Here is a tiny trained network, its code and every weight. The questions are about switching its units off for an input and a class, where a switched-off unit gives its printed mean instead of its output.

import numpy as np


def w(rows, s, z=0):
    codes = np.array(rows[::2]) - 128.0
    scale = np.full(codes.shape[1], s)
    scale[-1] = z or s
    return codes * scale


def f(y):
    return y / 2 * (1 + np.tanh(0.7978845608 * (y + 0.044715 * y**3)))


def log_softmax(a):
    a = a - a.max(-1, keepdims=True)
    return a - np.log(np.exp(a).sum(-1, keepdims=True))


def net(x, mask):
    res = np.array(x, float).reshape(1, 7) / 4 @ E
    y = f(res @ A[0][:, :-1].T + A[0][:, -1])
    res = res + np.where(mask, y, B[0][:, -1]) @ B[0][:, :-1]
    return log_softmax(res[-1] @ U[:, :-1].T + U[:, -1])


A, B = {}, {}
E = w([
[114,116,135,135,114,122,132,124,147,133,130,130],'x0',
[155,116,117,99,148,125,127,131,110,129,125,141],'x1',
[186,188,183,88,50,111,65,102,137,90,45,227],'x2',
[191,118,76,188,103,228,187,64,118,110,63,193],'x3',
[118,148,47,91,166,149,74,98,184,98,166,173],'x4',
[101,126,138,136,131,129,133,124,144,132,117,125],'x5',
[130,109,171,111,104,214,90,254,150,98,113,179],'x6',
],0.0081)
A[0] = w([
[135,117,135,142,139,180,96,223,166,90,93,125,29],'neuron 1',
[194,93,115,177,124,178,220,92,186,56,110,142,11],'neuron 2',
[117,154,61,125,176,202,77,87,255,82,190,158,95],'neuron 3',
[150,95,70,180,128,182,176,110,113,94,82,144,14],'neuron 4',
[120,77,126,155,123,194,68,242,119,112,132,149,24],'neuron 5',
[150,70,199,190,92,136,169,160,46,155,79,88,112],'neuron 6',
[74,92,99,141,186,167,166,171,116,153,197,107,5],'neuron 7',
[113,82,100,169,181,194,175,140,89,142,179,84,48],'neuron 8',
],0.0068,0.0025)
B[0] = w([
[127,84,145,197,162,65,130,58,32,126,66,88,183],'neuron 1',
[162,78,199,164,203,118,83,169,178,1,191,86,230],'neuron 2',
[109,214,92,104,148,155,215,193,74,210,127,124,253],'neuron 3',
[94,129,167,146,156,57,88,203,192,66,208,90,221],'neuron 4',
[164,31,62,207,174,65,134,44,39,180,138,108,206],'neuron 5',
[116,202,65,123,155,186,154,180,184,213,103,126,244],'neuron 6',
[89,160,210,65,67,105,58,121,53,30,72,205,233],'neuron 7',
[107,166,196,93,32,146,96,72,103,107,60,213,243],'neuron 8',
],0.0079,0.0052)
U = w([
[134,159,158,102,55,151,83,101,109,60,74,193,70],'0',
[131,92,65,205,161,77,165,9,86,119,130,61,106],'1',
[118,107,150,112,169,89,79,229,182,58,206,46,83],'2',
[127,177,80,125,136,176,202,211,124,168,121,112,111],'3',
[129,123,124,123,131,157,140,122,128,118,142,116,255],'4',
],0.011,0.0069)

Each question gives the input, the list of numbers given to net, and the class t.
The units are the neurons (one row each of A and B). Each row of codes is followed by its name. A weight is (code - 128) times the scale printed after its matrix; where a second scale follows, it is the last column's (A, B and U).
mask holds one flag per neuron, in row order. A switched-off neuron (its flag False) gives its mean, the last column of its row in B, instead of its output. The means were averaged over made-up inputs and are rounded, as every weight is.
A unit's drop is (log p(t) with every unit on - log p(t) with that unit switched off) / (log p(t) with every unit on - log p(t) with every unit switched off).
The circuit of an input: a set's keep is (log p(t) with only the set's units on - log p(t) with every unit switched off) / (log p(t) with every unit on - log p(t) with every unit switched off). Starting from all 8 units, units are removed one at a time, each time the one whose removal leaves the highest keep (on an exact tie, the one counted first), for as long as the keep stays at least 0.8.
units of the circuit, in order: the units of the circuit, biggest drop first
most important unit: the unit with the biggest drop
top k neurons: the k neurons with the biggest drops, biggest first
input [-5,-1,-6,-3,5,-5,8], class 1: most important unit : neuron 5
input [5,-6,-4,-4,6,-6,6], class 1: units of the circuit, in order : neuron 5; neuron 1
input [-2,-3,-7,-6,5,5,-3], class 0: top 2 neurons : neuron 7; neuron 8
input [0,-8,-6,-7,-8,5,-6], class 3: top 2 neurons : neuron 6; neuron 2
input [-5,4,1,-6,-8,-8,-7], class 3: top 2 neurons : neuron 6; neuron 5
input [5,-4,-5,-5,-5,-3,-2], class 0: units of the circuit, in order : neuron 7; neuron 8; neuron 4
input [-3,1,-6,-4,-8,-6,2], class 3: top 2 neurons : neuron 6; neuron 2
input [7,1,-6,5,3,4,-3], class 0: units of the circuit, in order : neuron 8; neuron 7
input [6,8,-2,-3,8,-3,8], class 1: top 3 neurons : neuron 5; neuron 1; neuron 6
input [0,0,3,7,0,6,0], class 2: units of the circuit, in order : neuron 2; neuron 4
input [-5,3,-4,3,-4,-4,-3], class 0: top 2 neurons : neuron 8; neuron 3
input [-5,4,0,-6,7,-2,2], class 3: units of the circuit, in order : neuron 3; neuron 2
input [-7,6,-2,4,-4,-7,-4], class 4: top 2 neurons : neuron 5; neuron 3
input [8,-1,-5,6,-3,6,7], class 1: units of the circuit, in order : neuron 5
input [3,-3,2,4,6,-2,6], class 1: units of the circuit, in order : neuron 5; neuron 1
input [7,0,0,-2,-6,4,0], class 3: units of the circuit, in order : neuron 6; neuron 2
input [4,-6,1,-4,6,1,5], class 3: top 2 neurons : neuron 3; neuron 2
input [-6,4,4,6,-3,7,1], class 4: top 2 neurons : neuron 7; neuron 8
input [8,-4,-7,-6,-4,-4,-2], class 0: units of the circuit, in order : neuron 7; neuron 8
input [-6,6,-8,7,-3,2,0], class 0: units of the circuit, in order : neuron 8
input [1,-7,5,1,6,-5,3], class 3: top 3 neurons : neuron 3; neuron 7; neuron 8
input [-5,-3,-3,-6,-2,-8,-5], class 4: top 4 neurons : neuron 4; neuron 2; neuron 5; neuron 1
input [-3,3,-7,4,2,-1,-3], class 0: units of the circuit, in order : neuron 8; neuron 7
input [8,7,-7,0,3,-2,-5], class 0: units of the circuit, in order : neuron 7; neuron 8
input [4,2,-6,8,0,8,-4], class 2: units of the circuit, in order : neuron 4; neuron 2
input [0,5,5,6,-6,-3,4], class 2: top 3 neurons : neuron 2; neuron 4; neuron 8
input [5,-3,2,3,-8,-2,8], class 1: top 3 neurons : neuron 5; neuron 1; neuron 3
